Below is a small trained network, with its code and all its weights. Each question gives an input and a class and asks what happens when units are switched off, that is, made to give their printed mean instead of their output.

import numpy as np


def w(rows, s, z=0):
    codes = np.array(rows[::2]) - 128.0
    scale = np.full(codes.shape[1], s)
    scale[-1] = z or s
    return codes * scale


def f(y):
    return y / 2 * (1 + np.tanh(0.7978845608 * (y + 0.044715 * y**3)))


def log_softmax(a):
    a = a - a.max(-1, keepdims=True)
    return a - np.log(np.exp(a).sum(-1, keepdims=True))


def net(x, mask):
    res = np.array(x, float).reshape(1, 8) / 4 @ E
    y = f(res @ A[0][:, :-1].T + A[0][:, -1])
    res = res + np.where(mask, y, B[0][:, -1]) @ B[0][:, :-1]
    return log_softmax(res[-1] @ U[:, :-1].T + U[:, -1])


A, B = {}, {}
E = w([
[58,5,107,212,57,201,161,89,54,196,152],'x0',
[120,121,136,133,138,120,130,126,133,123,128],'x1',
[207,86,188,97,87,148,228,53,107,21,88],'x2',
[45,200,184,166,85,161,12,50,115,104,28],'x3',
[126,127,128,127,131,126,127,123,129,127,132],'x4',
[139,132,138,132,134,130,122,127,114,131,136],'x5',
[130,130,122,128,121,124,130,125,134,135,123],'x6',
[100,162,3,158,171,56,167,118,13,82,86],'x7',
],0.008)
A[0] = w([
[115,158,70,183,133,69,141,88,63,127,104,90],'neuron 1',
[75,169,62,156,161,113,74,193,138,191,161,2],'neuron 2',
[210,242,145,53,201,43,127,177,214,65,91,73],'neuron 3',
[53,159,94,155,160,96,19,254,138,228,183,22],'neuron 4',
[172,121,205,89,127,173,94,150,250,142,171,101],'neuron 5',
[77,6,108,228,77,208,158,113,75,169,125,61],'neuron 6',
[169,104,215,127,95,172,113,120,218,160,165,83],'neuron 7',
[124,73,209,139,81,225,125,172,174,169,142,109],'neuron 8',
[199,60,98,106,147,116,238,191,120,134,222,103],'neuron 9',
[193,86,159,107,102,146,207,82,88,43,94,44],'neuron 10',
[61,186,171,194,87,142,49,83,103,98,59,105],'neuron 11',
[66,159,136,156,101,198,17,65,124,78,40,147],'neuron 12',
[197,39,71,102,172,92,213,213,150,134,245,177],'neuron 13',
[82,12,116,197,62,180,155,60,39,207,149,52],'neuron 14',
[206,98,167,115,100,126,202,72,125,19,77,31],'neuron 15',
[109,155,42,129,171,60,181,118,20,91,102,98],'neuron 16',
[143,144,99,143,143,75,141,146,36,99,85,57],'neuron 17',
[101,164,42,177,173,86,180,139,32,70,79,122],'neuron 18',
[69,181,164,161,94,151,42,48,141,94,39,148],'neuron 19',
[174,194,147,82,165,68,68,140,165,84,75,66],'neuron 20',
[165,82,91,105,172,115,195,190,162,136,213,114],'neuron 21',
[180,92,178,77,84,148,197,57,88,64,78,24],'neuron 22',
[109,154,169,108,94,156,106,41,100,97,30,125],'neuron 23',
],0.0083,0.0031)
B[0] = w([
[128,160,143,66,97,103,102,83,185,141,156,186],'neuron 1',
[72,63,83,180,206,210,62,171,192,178,152,189],'neuron 2',
[108,220,59,184,149,85,214,205,37,22,207,234],'neuron 3',
[69,22,67,206,221,228,64,194,174,189,144,229],'neuron 4',
[80,187,182,39,70,82,81,55,186,126,222,202],'neuron 5',
[120,242,74,160,144,100,198,188,51,31,202,232],'neuron 6',
[73,169,172,42,64,129,103,64,188,130,190,194],'neuron 7',
[90,194,173,44,71,105,105,51,185,115,185,199],'neuron 8',
[212,55,159,175,103,31,95,112,89,183,23,226],'neuron 9',
[72,102,82,205,185,222,66,179,188,186,129,197],'neuron 10',
[201,78,129,169,62,71,108,125,82,176,55,231],'neuron 11',
[201,85,151,150,109,60,121,127,94,154,53,243],'neuron 12',
[213,76,153,164,83,26,113,113,56,161,41,247],'neuron 13',
[114,232,86,170,148,111,222,187,68,22,207,239],'neuron 14',
[60,50,67,182,222,255,73,150,192,170,158,203],'neuron 15',
[85,184,199,37,52,119,67,36,183,153,216,214],'neuron 16',
[120,150,148,54,70,123,122,80,186,140,200,173],'neuron 17',
[92,192,195,44,52,107,70,57,218,151,193,220],'neuron 18',
[187,98,156,149,56,55,125,137,76,165,66,241],'neuron 19',
[128,209,77,159,163,85,203,198,42,56,179,193],'neuron 20',
[185,81,138,148,100,50,110,123,98,175,62,203],'neuron 21',
[97,54,42,170,206,211,86,186,183,192,156,197],'neuron 22',
[181,41,134,178,102,111,97,136,113,162,86,205],'neuron 23',
],0.0078,0.014)
U = w([
[200,72,176,153,101,65,132,115,88,163,32,236],'0',
[106,201,101,153,162,110,230,183,68,8,192,143],'1',
[82,166,204,13,84,124,96,40,213,143,197,94],'2',
[72,47,98,184,221,233,85,172,194,183,138,3],'3',
],0.014,0.0037)

Each question gives the input, the list of numbers given to net, and the class t.
The units are the neurons (one row each of A and B). Each row of codes is followed by its name. A weight is (code - 128) times the scale printed after its matrix; where a second scale follows, it is the last column's (A, B and U).
mask holds one flag per neuron, in row order. A switched-off neuron (its flag False) gives its mean, the last column of its row in B, instead of its output. The means were averaged over made-up inputs and are rounded, as every weight is.
A unit's drop is (log p(t) with every unit on - log p(t) with that unit switched off) / (log p(t) with every unit on - log p(t) with every unit switched off).
The circuit of an input: a set's keep is (log p(t) with only the set's units on - log p(t) with every unit switched off) / (log p(t) with every unit on - log p(t) with every unit switched off). Starting from the 12 units with the biggest drops (on a tie, the unit counted first), units are removed one at a time, each time the one whose removal leaves the highest keep (on an exact tie, the one counted first), for as long as the keep stays at least 0.8.
circuit, biggest first: the units of the circuit, biggest drop first
most important unit: the unit with the biggest drop
top k neurons: the k neurons with the biggest drops, biggest first
drop when u is switched off: that unit's drop, to one decimal
input [-6,3,8,-5,3,-1,0,-2], class 3: most important unit	neuron 15
input [-1,-3,2,-1,3,7,3,2], class 2: top 2 neurons	neuron 4; neuron 14
input [-6,5,4,-7,1,-4,-8,7], class 0: top 2 neurons	neuron 13; neuron 9
input [7,2,-8,1,4,-1,-3,7], class 3: top 2 neurons	neuron 4; neuron 2
input [0,-7,7,-3,-8,-5,7,5], class 3: top 2 neurons	neuron 15; neuron 10
input [-4,-6,4,-3,8,0,-5,4], class 1: top 2 neurons	neuron 3; neuron 4
input [6,3,-7,4,-6,5,5,6], class 3: top 4 neurons	neuron 4; neuron 2; neuron 3; neuron 20
input [3,-8,7,5,8,-2,2,-7], class 2: top 2 neurons	neuron 8; neuron 7
input [-4,8,-5,-4,-5,5,0,-4], class 3: top 3 neurons	neuron 4; neuron 14; neuron 6
input [-7,-4,-2,7,6,-1,2,-7], class 0: top 3 neurons	neuron 19; neuron 12; neuron 14
input [5,7,1,-4,-8,-7,-4,1], class 1: top 2 neurons	neuron 14; neuron 6
input [0,-5,7,-1,1,2,-1,-8], class 2: top 3 neurons	neuron 5; neuron 7; neuron 8
input [-7,8,4,-7,5,-6,0,6], class 0: top 3 neurons	neuron 9; neuron 13; neuron 21
input [5,5,6,4,1,3,3,-3], class 3: circuit, biggest first	neuron 22
input [-7,1,2,6,4,8,-7,-4], class 1: top 2 neurons	neuron 3; neuron 20
input [5,7,1,-2,-6,-5,-4,5], class 1: top 4 neurons	neuron 14; neuron 6; neuron 5; neuron 8
input [-5,-4,1,-8,5,7,1,8], class 0: top 4 neurons	neuron 13; neuron 9; neuron 21; neuron 5
input [6,-8,-5,-3,-6,4,4,7], class 2: drop when neuron 21 is switched off	0.0
input [-8,7,-1,-8,-2,-8,4,6], class 0: drop when neuron 13 is switched off	5.6
input [-8,-5,5,-1,-5,1,-2,-7], class 1: circuit, biggest first	neuron 3
input [8,-1,3,-2,-5,0,-5,-8], class 1: drop when neuron 14 is switched off	1.6
input [2,8,-1,1,-7,3,8,0], class 1: drop when neuron 13 is switched off	0.2
